Below is a small trained network, with its code and all its weights. Each question gives an input and a class and asks what happens when units are switched off, that is, made to give their printed mean instead of their output.

import numpy as np


def w(rows, s, z=0):
    codes = np.array(rows[::2]) - 128.0
    scale = np.full(codes.shape[1], s)
    scale[-1] = z or s
    return codes * scale


def f(y):
    return y / 2 * (1 + np.tanh(0.7978845608 * (y + 0.044715 * y**3)))


def log_softmax(a):
    a = a - a.max(-1, keepdims=True)
    return a - np.log(np.exp(a).sum(-1, keepdims=True))


def net(x, mask):
    res = np.array(x, float).reshape(1, 3) / 4 @ E
    y = f(res @ A[0][:, :-1].T + A[0][:, -1])
    res = res + np.where(mask, y, B[0][:, -1]) @ B[0][:, :-1]
    return log_softmax(res[-1] @ U[:, :-1].T + U[:, -1])


A, B = {}, {}
E = w([
[90,208,46,116],'x0',
[182,206,175,156],'x1',
[190,5,82,202],'x2',
],0.012)
A[0] = w([
[135,140,126,126,114],'neuron 1',
[101,129,42,149,179],'neuron 2',
[118,52,121,128,253],'neuron 3',
[194,97,126,144,128],'neuron 4',
[185,115,131,137,180],'neuron 5',
[124,189,91,99,168],'neuron 6',
[156,186,134,105,220],'neuron 7',
[71,115,99,144,199],'neuron 8',
[45,174,86,91,184],'neuron 9',
[85,164,77,49,183],'neuron 10',
[250,147,128,204,251],'neuron 11',
[165,129,77,194,247],'neuron 12',
[125,142,229,116,199],'neuron 13',
[158,74,142,124,120],'neuron 14',
[115,166,118,114,135],'neuron 15',
],0.019,0.0056)
B[0] = w([
[122,120,127,145,130],'neuron 1',
[159,16,136,127,197],'neuron 2',
[117,82,86,127,233],'neuron 3',
[151,151,116,184,200],'neuron 4',
[125,160,103,180,181],'neuron 5',
[144,100,184,182,196],'neuron 6',
[142,128,204,177,197],'neuron 7',
[140,73,130,83,175],'neuron 8',
[206,140,147,110,227],'neuron 9',
[249,141,166,89,219],'neuron 10',
[101,181,122,234,252],'neuron 11',
[136,112,75,176,219],'neuron 12',
[97,77,139,103,218],'neuron 13',
[151,163,89,116,193],'neuron 14',
[157,140,170,155,169],'neuron 15',
],0.014,0.018)
U = w([
[129,143,41,186,155],'0',
[137,128,123,13,195],'1',
[99,6,95,109,231],'2',
[116,140,122,103,3],'3',
[75,185,151,179,75],'4',
[162,129,206,135,157],'5',
[58,116,147,121,165],'6',
[101,166,91,68,17],'7',
],0.015,0.0049)

Each question gives the input, the list of numbers given to net, and the class t.
The units are the neurons (one row each of A and B). Each row of codes is followed by its name. A weight is (code - 128) times the scale printed after its matrix; where a second scale follows, it is the last column's (A, B and U).
mask holds one flag per neuron, in row order. A switched-off neuron (its flag False) gives its mean, the last column of its row in B, instead of its output. The means were averaged over made-up inputs and are rounded, as every weight is.
A unit's drop is (log p(t) with every unit on - log p(t) with that unit switched off) / (log p(t) with every unit on - log p(t) with every unit switched off).
The circuit of an input: a set's keep is (log p(t) with only the set's units on - log p(t) with every unit switched off) / (log p(t) with every unit on - log p(t) with every unit switched off). Starting from the 12 units with the biggest drops (on a tie, the unit counted first), units are removed one at a time, each time the one whose removal leaves the highest keep (on an exact tie, the one counted first), for as long as the keep stays at least 0.8.
circuit, biggest first: the units of the circuit, biggest drop first
top k neurons: the k neurons with the biggest drops, biggest first
drop when u is switched off: that unit's drop, to one decimal
input [6,7,3], class 4: circuit, biggest first => (neuron 3; neuron 7; neuron 11)
input [7,0,5], class 2: circuit, biggest first => (neuron 2)
input [-4,-5,4], class 0: top 2 neurons => (neuron 13; neuron 14)
input [-5,-2,-4], class 2: top 2 neurons => (neuron 10; neuron 11)
input [-4,-3,-5], class 1: top 2 neurons => (neuron 11; neuron 6)
input [-7,1,-3], class 6: top 2 neurons => (neuron 2; neuron 10)
input [-3,5,-3], class 4: top 2 neurons => (neuron 10; neuron 9)
input [0,8,-2], class 4: top 2 neurons => (neuron 10; neuron 11)
input [-5,1,-3], class 6: top 2 neurons => (neuron 10; neuron 2)
input [6,-8,1], class 2: drop when neuron 2 is switched off => 1.2
input [-6,-3,-4], class 2: drop when neuron 10 is switched off => 0.1
input [0,-3,2], class 2: drop when neuron 11 is switched off => 0.2
input [-5,-4,0], class 2: drop when neuron 11 is switched off => 0.9
input [3,1,1], class 5: circuit, biggest first => (neuron 3)
